Here is a tiny trained network, its code and every weight. The questions are about switching its units off for an input and a target symbol, where a switched-off unit gives its printed mean instead of its output.

import numpy as np


def w(rows, s, z=0):
    codes = np.array(rows[::2]) - 128.0
    scale = np.full(codes.shape[1], s)
    scale[-1] = z or s
    return codes * scale


def f(y):
    return y / 2 * (1 + np.tanh(0.7978845608 * (y + 0.044715 * y**3)))


def softmax(a):
    e = np.exp(a - a.max(-1, keepdims=True))
    return e / e.sum(-1, keepdims=True)


def log_softmax(a):
    a = a - a.max(-1, keepdims=True)
    return a - np.log(np.exp(a).sum(-1, keepdims=True))


def net(x, mask):
    ids = ['ΓΔΘΠαβεζηλμξστφψ'.index(c) for c in x.split()]
    T = len(ids)
    res = E[ids] + P[:T]
    u = 0
    for l in range(2):
        r = res
        for j in range(3):
            rows = slice(2 * j, 2 * j + 2)
            q, k, v = (r @ M[l][rows].T for M in (Q, K, V))
            z = softmax(np.where(np.tri(T) > 0, q @ k.T / 2**0.5, -1e9)) @ v
            o = O[l][rows]
            res = res + np.where(mask[u + j], z, o[:, -1]) @ o[:, :-1]
        u += 3
        y = f(res @ A[l][:, :-1].T + A[l][:, -1])
        res = res + np.where(mask[u : u + 12], y, B[l][:, -1]) @ B[l][:, :-1]
        u += 12
    return log_softmax(res[-1] @ U[:, :-1].T + U[:, -1])


Q, K, V, O, A, B = {}, {}, {}, {}, {}, {}
E = w([
[146,155,64,9],'Γ',
[201,166,165,140],'Δ',
[166,90,228,90],'Θ',
[103,140,173,152],'Π',
[84,129,205,125],'α',
[78,71,165,128],'β',
[206,108,56,150],'ε',
[102,196,155,54],'ζ',
[126,53,122,203],'η',
[143,132,100,142],'λ',
[67,138,92,83],'μ',
[72,137,133,144],'ξ',
[165,40,158,107],'σ',
[182,209,59,116],'τ',
[54,89,35,148],'φ',
[94,162,135,126],'ψ',
],0.016)
P = w([
[135,180,163,173],'0',
[163,57,105,31],'1',
[134,183,159,184],'2',
[157,57,117,17],'3',
[135,187,162,184],'4',
[154,61,121,7],'5',
[134,192,166,183],'6',
[153,64,127,2],'7',
],0.0083)
Q[0] = w([
[166,171,154,74],'L0H1',
[130,176,134,101],'L0H1',
[146,172,190,1],'L0H2',
[97,93,112,208],'L0H2',
[89,124,94,230],'L0H3',
[140,109,194,161],'L0H3',
],0.0099)
K[0] = w([
[151,208,62,24],'L0H1',
[123,243,31,143],'L0H1',
[157,109,135,15],'L0H2',
[65,148,139,255],'L0H2',
[139,242,116,101],'L0H3',
[96,142,68,162],'L0H3',
],0.009)
V[0] = w([
[123,16,146,138],'L0H1',
[165,78,219,134],'L0H1',
[85,187,124,255],'L0H2',
[88,109,126,92],'L0H2',
[137,230,48,95],'L0H3',
[160,157,137,92],'L0H3',
],0.0047)
O[0] = w([
[114,94,36,168,118],'L0H1',
[105,66,101,229,133],'L0H1',
[138,46,37,236,3],'L0H2',
[167,94,196,129,152],'L0H2',
[120,46,119,253,89],'L0H3',
[62,75,75,184,134],'L0H3',
],0.0029,0.0025)
A[0] = w([
[166,201,178,185,114],'L0N1',
[250,148,173,111,190],'L0N2',
[202,128,185,153,191],'L0N3',
[175,82,63,79,72],'L0N4',
[124,96,124,229,182],'L0N5',
[33,122,46,115,63],'L0N6',
[138,104,208,125,158],'L0N7',
[55,169,160,176,118],'L0N8',
[104,222,100,119,95],'L0N9',
[93,125,150,55,1],'L0N10',
[144,148,115,52,251],'L0N11',
[92,94,212,106,232],'L0N12',
],0.012,0.0027)
B[0] = w([
[160,244,194,170,183],'L0N1',
[120,139,67,65,245],'L0N2',
[249,104,86,110,192],'L0N3',
[93,117,254,106,189],'L0N4',
[171,93,115,229,179],'L0N5',
[170,81,49,133,161],'L0N6',
[184,81,109,65,191],'L0N7',
[60,109,194,243,161],'L0N8',
[28,176,42,107,162],'L0N9',
[176,104,166,153,187],'L0N10',
[104,85,181,105,254],'L0N11',
[170,88,108,34,229],'L0N12',
],0.0071,0.0063)
Q[1] = w([
[122,113,101,95],'L1H1',
[143,176,159,130],'L1H1',
[179,91,10,152],'L1H2',
[140,133,150,24],'L1H2',
[109,228,78,135],'L1H3',
[46,43,121,115],'L1H3',
],0.011)
K[1] = w([
[124,142,114,68],'L1H1',
[102,76,155,137],'L1H1',
[165,43,10,174],'L1H2',
[167,229,117,11],'L1H2',
[72,253,145,92],'L1H3',
[48,2,71,152],'L1H3',
],0.0083)
V[1] = w([
[114,52,137,168],'L1H1',
[171,166,143,160],'L1H1',
[254,184,57,99],'L1H2',
[79,213,122,139],'L1H2',
[174,62,111,184],'L1H3',
[176,170,235,140],'L1H3',
],0.007)
O[1] = w([
[132,93,132,231,113],'L1H1',
[182,211,148,137,118],'L1H1',
[234,153,1,153,253],'L1H2',
[91,239,112,54,50],'L1H2',
[76,33,148,200,185],'L1H3',
[245,206,186,203,126],'L1H3',
],0.0051,0.0069)
A[1] = w([
[112,131,111,75,153],'L1N1',
[78,192,114,175,103],'L1N2',
[169,97,159,186,254],'L1N3',
[150,169,213,78,211],'L1N4',
[9,211,126,128,114],'L1N5',
[73,240,107,189,109],'L1N6',
[191,126,80,133,51],'L1N7',
[146,78,189,27,75],'L1N8',
[195,184,200,105,52],'L1N9',
[120,67,255,186,75],'L1N10',
[210,206,97,180,155],'L1N11',
[29,151,250,148,113],'L1N12',
],0.0082,0.0066)
B[1] = w([
[132,142,84,109,174],'L1N1',
[40,71,144,175,150],'L1N2',
[176,198,114,178,228],'L1N3',
[78,224,163,133,211],'L1N4',
[161,3,61,121,162],'L1N5',
[36,20,182,204,175],'L1N6',
[110,52,99,222,180],'L1N7',
[52,192,92,229,248],'L1N8',
[111,77,187,21,178],'L1N9',
[208,99,191,17,191],'L1N10',
[84,188,166,77,227],'L1N11',
[204,83,111,108,172],'L1N12',
],0.0069,0.012)
U = w([
[106,197,50,71,151],'Γ',
[137,210,140,141,205],'Δ',
[210,129,61,47,217],'Θ',
[106,148,210,168,116],'Π',
[162,121,191,74,45],'α',
[171,37,170,65,187],'β',
[140,205,73,212,200],'ε',
[67,125,182,60,131],'ζ',
[156,137,151,205,112],'η',
[65,216,135,254,169],'λ',
[78,32,90,61,84],'μ',
[103,73,178,178,4],'ξ',
[184,90,43,155,84],'σ',
[21,199,111,164,172],'τ',
[66,137,70,231,79],'φ',
[43,113,182,184,67],'ψ',
],0.007,0.0028)

Each question gives the input, a string of symbols that net reads in full, and the target symbol t.
The units are the heads (2 rows each of Q, K, V and O) and the neurons (one row each of A and B). Each row of codes is followed by its name. A weight is (code - 128) times the scale printed after its matrix; where a second scale follows, it is the last column's (O, A, B and U).
mask holds one flag per unit, layer by layer, with each layer's heads first. A switched-off unit (its flag False) gives its mean, the last column of its rows in O or B, instead of its output. The means were averaged over made-up inputs and are rounded, as every weight is.
A unit's drop is (log p(t) with every unit on - log p(t) with that unit switched off) / (log p(t) with every unit on - log p(t) with every unit switched off).
The circuit of an input: a set's keep is (log p(t) with only the set's units on - log p(t) with every unit switched off) / (log p(t) with every unit on - log p(t) with every unit switched off). Starting from the 12 units with the biggest drops (on a tie, the unit counted first), units are removed one at a time, each time the one whose removal leaves the highest keep (on an exact tie, the one counted first), for as long as the keep stays at least 0.8.
units of the circuit, in order: the units of the circuit, biggest drop first
top k neurons in layer l: the k neurons of layer l with the biggest drops, biggest first
which heads matter: for each layer, one digit per head in row order, 1 if its drop is at least 0.15 and else 0, layers parted by /
input η σ μ ψ λ Θ λ Δ, target Θ: units of the circuit, in order : L0N2, L0N3
input μ α ψ α β, target β: units of the circuit, in order : L1N10, L1H2, L0N2, L1N12
input φ ε Γ β φ, target φ: which heads matter : 000 / 001
input ζ ζ Θ ξ Δ ζ, target τ: which heads matter : 011 / 000
input ε Γ Π ξ Γ Γ, target ζ: units of the circuit, in order : L0N4, L0N11, L1N4
input λ Δ λ λ Δ η, target β: which heads matter : 110 / 011
input Π β μ Γ, target ζ: which heads matter : 000 / 010
input φ λ Δ η μ α Θ λ, target σ: top 2 neurons in layer 0 : L0N3, L0N1
input φ φ μ ψ φ β, target μ: units of the circuit, in order : L1H3, L0N6
input Θ μ η, target η: top 2 neurons in layer 1 : L1N10, L1N3
input τ ε ε, target ε: top 2 neurons in layer 0 : L0N5, L0N12
input λ α α λ ψ μ φ λ, target μ: units of the circuit, in order : L1H3, L0N1, L0N6
input Π λ φ μ β, target β: top neuron in layer 1 : L1N10
input σ λ η η Π ψ Γ, target Γ: which heads matter : 000 / 001
input ψ μ Θ μ, target σ: which heads matter : 000 / 010
input β μ λ, target λ: which heads matter : 001 / 000
input ε τ λ σ φ ψ, target μ: top 2 neurons in layer 1 : L1N3, L1N4
input ε Δ ξ Δ ζ τ Δ, target Δ: units of the circuit, in order : L0N1, L1N11, L1H3
input Γ φ Π τ α, target α: top 2 neurons in layer 0 : L0N1, L0N8
input φ ξ μ η, target β: top 2 neurons in layer 0 : L0N2, L0N5
input σ μ ζ α μ μ τ λ, target Γ: which heads matter : 000 / 010
input η Π μ Θ μ, target μ: top neuron in layer 0 : L0N9
input Δ α φ σ, target μ: top neuron in layer 0 : L0N6
input ξ ε ζ ε ψ, target ψ: top 3 neurons in layer 0 : L0N8, L0N9, L0N1
